After every row comes one of two labels: whether the row has a hidden trait. Each part has its own trait and labels.
(in the rows, 100 means zero)
[114  88  44 109 135 108 100  87  80  80 108 101 107  70 105 102]  [7]
[101  84  68 111 118 110  98  92  89  88 106 100 106  88 103 103]  [7]
[130  91  74 108 134 109  98  93  69  80 102  91 104  89 112 103]  [7]
[136 108  85 104 135  86  96 114  85  91  96 100 105  71 114 104]  [9]
[ 93  85  66 113 117 107  83 119 105  78 103 100 100  75 104 100]  [9]
[105  68  59 113 124 125  91 109  88  72 112  89 102  64 101 106]  [7]
[114  88  85 107  96 110  88 112  89  79  93  87  99  75 105 106]  [7]
[104  88  46 105 132 100  87 106  84  78 116  88 105  90 116 102]  [9]
[ 96  87  44 108 125 103  87 114 107  77 113  93 102  82 111 103]  [9]
[105  70  79 116 111 116  89  96  93  91 109 105 103  90  99 105]  [7]
[ 97  44  35 121 122 141  84  96  77  64 126  77 103  72 100 114]  [7]
[148 111 102 111 135  77  99 122  87  76  85 114 104  59 115 101]  [9]
[121  89  70 115 122  98  89 114  87  80 104  98 104  66 110 104]  [9]
[ 98  84  65 119 115 111  94  96  93  88 110 103 105  93  98 104]  [7]
[ 91  91  47 101 116  97  86 114  94  84 115  95 104  89 113 101]  [9]
[ 90  74  51 123 115 116  92  84  92  77 116  90 106  86  98 106]  [7]
[115  79  39 109 132 110  89 108  85  73 116  89 104  66 109 107]  [7]
[111 146  69  71 124  57  94 107  60 105 126  79 101 121 142 100]  [9]
[ 94  81  41 105 127 108  86 109  82  74 125  88 104  80 111 103]  [9]
[125 102  81 102 122 100  95 106  68  82 111  83 101  91 116 105]  [7]
[ 83  64  48 107 112 128  95  88  91  81 119  84 104  93  95 105]  [9]
[ 86  68  65 105 107 126  96  89  91  83 119  89 103  95 100 103]  [9]
[120  99  82 106 118 104  91 106  76  84 112  79 101  93 116 108]  [7]
[ 88  42  47 123 109 146  85  86  92  71 121  75 102  78  91 109]  [7]
[110  94  48  98 130  92  93 113  89  83 113  95 103  83 116 102]  [9]
[104  79  65 102 122 112  88 108  90  81 114  79  99  90 109 107]  [7]
[119  88  83 105 126  80  94 138 119  72  79 125  99  41 103  93]  [7]
[137 105  90  97 127  89  95 117  77  82  98  90 102  73 117 105]  [7]
[ 96 107  78  99 121  83  87 115  92  94 110  90 100  94 118 101]  [9]
[117  81  72 112 121 118  93  94  77  83 108  86 102  80 104 112]  [7]
[121  94  67 104 119 107  89 109  73  77 112  84 100  86 115 106]  [7]
[107  75  77 125 123 106  88 112  95  82 113  92 104  72  99 107]  [9]
[ 96  87  31  94 131 111  90 106  75  68 124  90 105  84 119 101]  [9]
[116  99  78 102 124  90  92 114  91  82  87 100 102  79 113 102]  [9]
[106  75  45 121 141 109  87 109  90  77 114  98 106  68 106 104]  [9]
[113  71  59 113 123 114  84 104  86  78 114  96 103  68 104 107]  [7]
[118  79  74 117 124 113  90  96  78  80 106  92 104  74 103 103]  [7]
[131  92  84 102 130  97  96 119  79  78  96  93 100  73 112 104]  [7]
[103  98  48  97 130  94  89 112  81  78 118  91 104  79 113 101]  [9]
[121  81  61 111 145 102  95 111  78  76 114  92 105  67 110 107]  [7]
[102  62  55 118 129 125  91  92  93  78 109  94 105  77  96 105]  [9]
[113  65  67 113 134 129  90  92  77  69 111  87 105  65 105 103]  [7]
[108  92 103 117  95 101  85 103  93 103 103  84  98 102  98 106]  [7]
[146  70  25  85 173 118 104 102  44  43 115  92 109  45 130 105]  [7]
[115  92  73 108 125 105  95  90  76  90 111  88 104  93 109 105]  [7]
[113  86  77 107 117 108  88 111  82  80 110  86 100  82 106 107]  [7]
[125 100  88 106 114 105  92 104  79  90 109  78  99  97 112 108]  [7]
[129 112  96 104 120 104  91 111  77  93 109  88  99  95 115 108]  [7]
[ 89  71  51 118 116 122  91  92 101  82 112  96 105  78  95 105]  [9]
[120  98  72 101 121 106  94  93  63  96 126  74 102 102 118 108]  [7]
[ 86  84  64 114 112 104  79 112 109  87 111  89 101  89  98 103]  [9]
[125 102  83 115 127  91  93  98  88  92  93 102 105 105 107 100]  [7]
[111  76  75 115 123 102  90 110  92  85 114  88 102  86 108 108]  [9]
[109  75 101 115 116 124  88 106  86  74 108  85 101  73 102 106]  [7]
[115  77  49 114 149 103  90 108  74  73 117  91 106  68 114 105]  [9]

Part 2:
[108 106 102 100 114 102 100 108 105 103 100 111 112 104  98  99 105 102
 101 108 102 105 108 115 104 104 106 157 122 107 102 102 103 120 101 103
 120 103 105 101 104 105 112 106 104 117 101 118 105 104 107 104 103 109
 101 106 102 105 119 103 107 101 105 102 103 110 100 109 105 102 109 103
 103 103 102 115 103 104 109 102 103 100 103 110]  Nupir
[106 109 101 101 109 104 104 105 105 101 102 105 108 103 103 118 102 100
 102 104  99 105 104 113 102 104 104 104 107 106 100 102 108 106 103 104
 107 100 106 103 106 106 107 102 104 101 102 107 106 100 102 105 103 106
 101 104 101 102 119 102 103 103 104 101 110 105 108 109 109 102 109 104
 103 105 102 109 104 102 106 101 106 101 105 105]  Nupir
[105  98 100  96 111 103  94 101 103 100 101 108 112 100 103 100  93 109
  98 103 104 102 117 116 107 100 102  94  94 112 102 108 103 110 106 111
 105 104 106 111 116 105 106 109 105  96  96 108  99  90 102 110 107 104
 108 116 102 106 134  97 101 105 103 106 116 110  90 107  97 105 126 109
 103  94 103 108 100  99 103 108 106  96 105 105]  Bapo
[100 106 109 101 102 103  92 104 107 104 105 102 110  97 103 102 104 108
  99 109 106 102 120 103 105 106 104 101  89 106 105 114  99  95 120 109
 112 109 107 110 111 103 122 105 106  93 103  98 104 119 104 105 103 103
 105 103 102 105  96 120 100 108 103 105 111 109 105 104 101 112 128 101
 103  97  99 131 105  98 121 112 113 101 104 106]  Bapo
[103 101 101 101 104 105 105 101 103 100 105  99 104 102 104 104 101 105
 101 103 101 102 108 106 106 106 100 102 103 109 102 106 105 113 105 103
 102 101 103 104 110 100 114 102 104 101 101 112 100 104 101 106 103 104
 102 105 101 102 116 105 103 106 102 103  96 110 106 116 106 107 127 102
 101 102 102 124 102 102 117 106 104 103 109 101]  Bapo
[102 139 103  99 106 103 113 104 109 105 100 132 108 103 109 101 107 104
 108 107 106 102 120 100 103 100 110 108 107 103 102 104 108  96 108 108
 116 105 104 103 104 108 104 105 106 113 102 110 100 115 103  99 104 105
 102 105 102 101 112 109 111 112 105 104 110 108 107 115 101 100 100 104
 104 104 108 111 111 105  99  96 101 101 100 108]  Nupir
[102 102 100 102  99 102 113 108 117 101 113  99 104 103 103 186 114  98
 103 102 100 105 109 137 115 106 104 133 163 129 100 101 108 124 102 101
 104 102 101 103 103 104 108  99 101 109 103 142 107 120 101 105 101 105
  98 101 102 101 113 104 103 108 101  99  93 112 119 171 110 101 119 100
 102 114 108 156 110 106 108 100  99 104 118 101]  Bapo
[107 138 114 111 102 103 105 101 106 113 100 115 106 100 107  92 104 108
 104 119 108 101 115 100 101 101 115  98 105  98 108 110 103  93 114 197
 174 107 107 115 102 108 109 107 115  97 109  99 103 113 104 100 105 105
 104 102 102 101 112 134 107 106 111 105 172 105 106 104 100  99  97 104
 106 105 101 111 105  99 103 104 112 101 105 107]  Nupir
[108 107 103 119 100 107 102 100 107 105 105 103 104 100 106 112 103 104
 101 106 102 107 115 106 102 109 113  98 105 106 101 106 114  95 102 100
 111 103 106 112 100 112 122 104 113  99 114 102 113 110 100 111 103 102
 103 103 102 112 106 111 100 103 113 103 143 105 111 106 108 100 104 111
 112 110 101 107 105 100 106 106 107 102 105 110]  Nupir
[107 115 101 102 104 102 103 101 107 102 107 101 108 101 105 140 100 102
 103 102 102 106 111 115 105 104 108 106  99 105 101 102 108 104 105 102
  96 101 102 103 102 120 108 102 104 103 103 107 111 106 101 111 102 107
 101 106 102 103 115 106 102 103 105 101 106 104 110 116 112 103 109 105
 105 107 103 104 106 103 101 104 101 101 106 109]  Bapo
[103  98 109  97 108 104  94  98  93  99 106  99 106 101 104  96  88 109
  97 108 102  99 108 108 107 103  91  96  81 114 106 120 102 109 111 115
 115 103 107 124 116  99 112 109 105  92  98 105  97  84 100 113 108 101
 117 115 102 110 122 103  99 102 101 107 117 106  98 103  96 120 136 107
 100  94  99 113  96 100 112 117 118  98 108  99]  Bapo
[100 111 104 105  98 104 120 107 115 105 100 106 105 102 103  99 120 106
 104 108 107 103 108 103 100 106 111 106 135  97 105 106 105 106 113 100
 100 109 106 100 108 103 106 102 102 104 108 108 105 140 105  93  99 106
  98  93 102 100 102 113 106 117 105 103 105 112 111 118 104  97 103  99
 102 107 106 123 111 102 108  96 101 105 100 106]  Bapo
[104 105 101 100 103 102 100 105 102 101 105 102 106 103 102 105 105 104
 104 104 101 101 106 105 104 101 103 106 103 106 102 106 102 106 110 106
 101 104 102 105 104 104 101 104 104 100 100 108 103  97 101 107 106 103
 105 111 102 104 107 101 102 105 101 103 101 107 104 103 104 107 102 105
 101 101 103 113 101 102 101 106 105 100 107 101]  Bapo
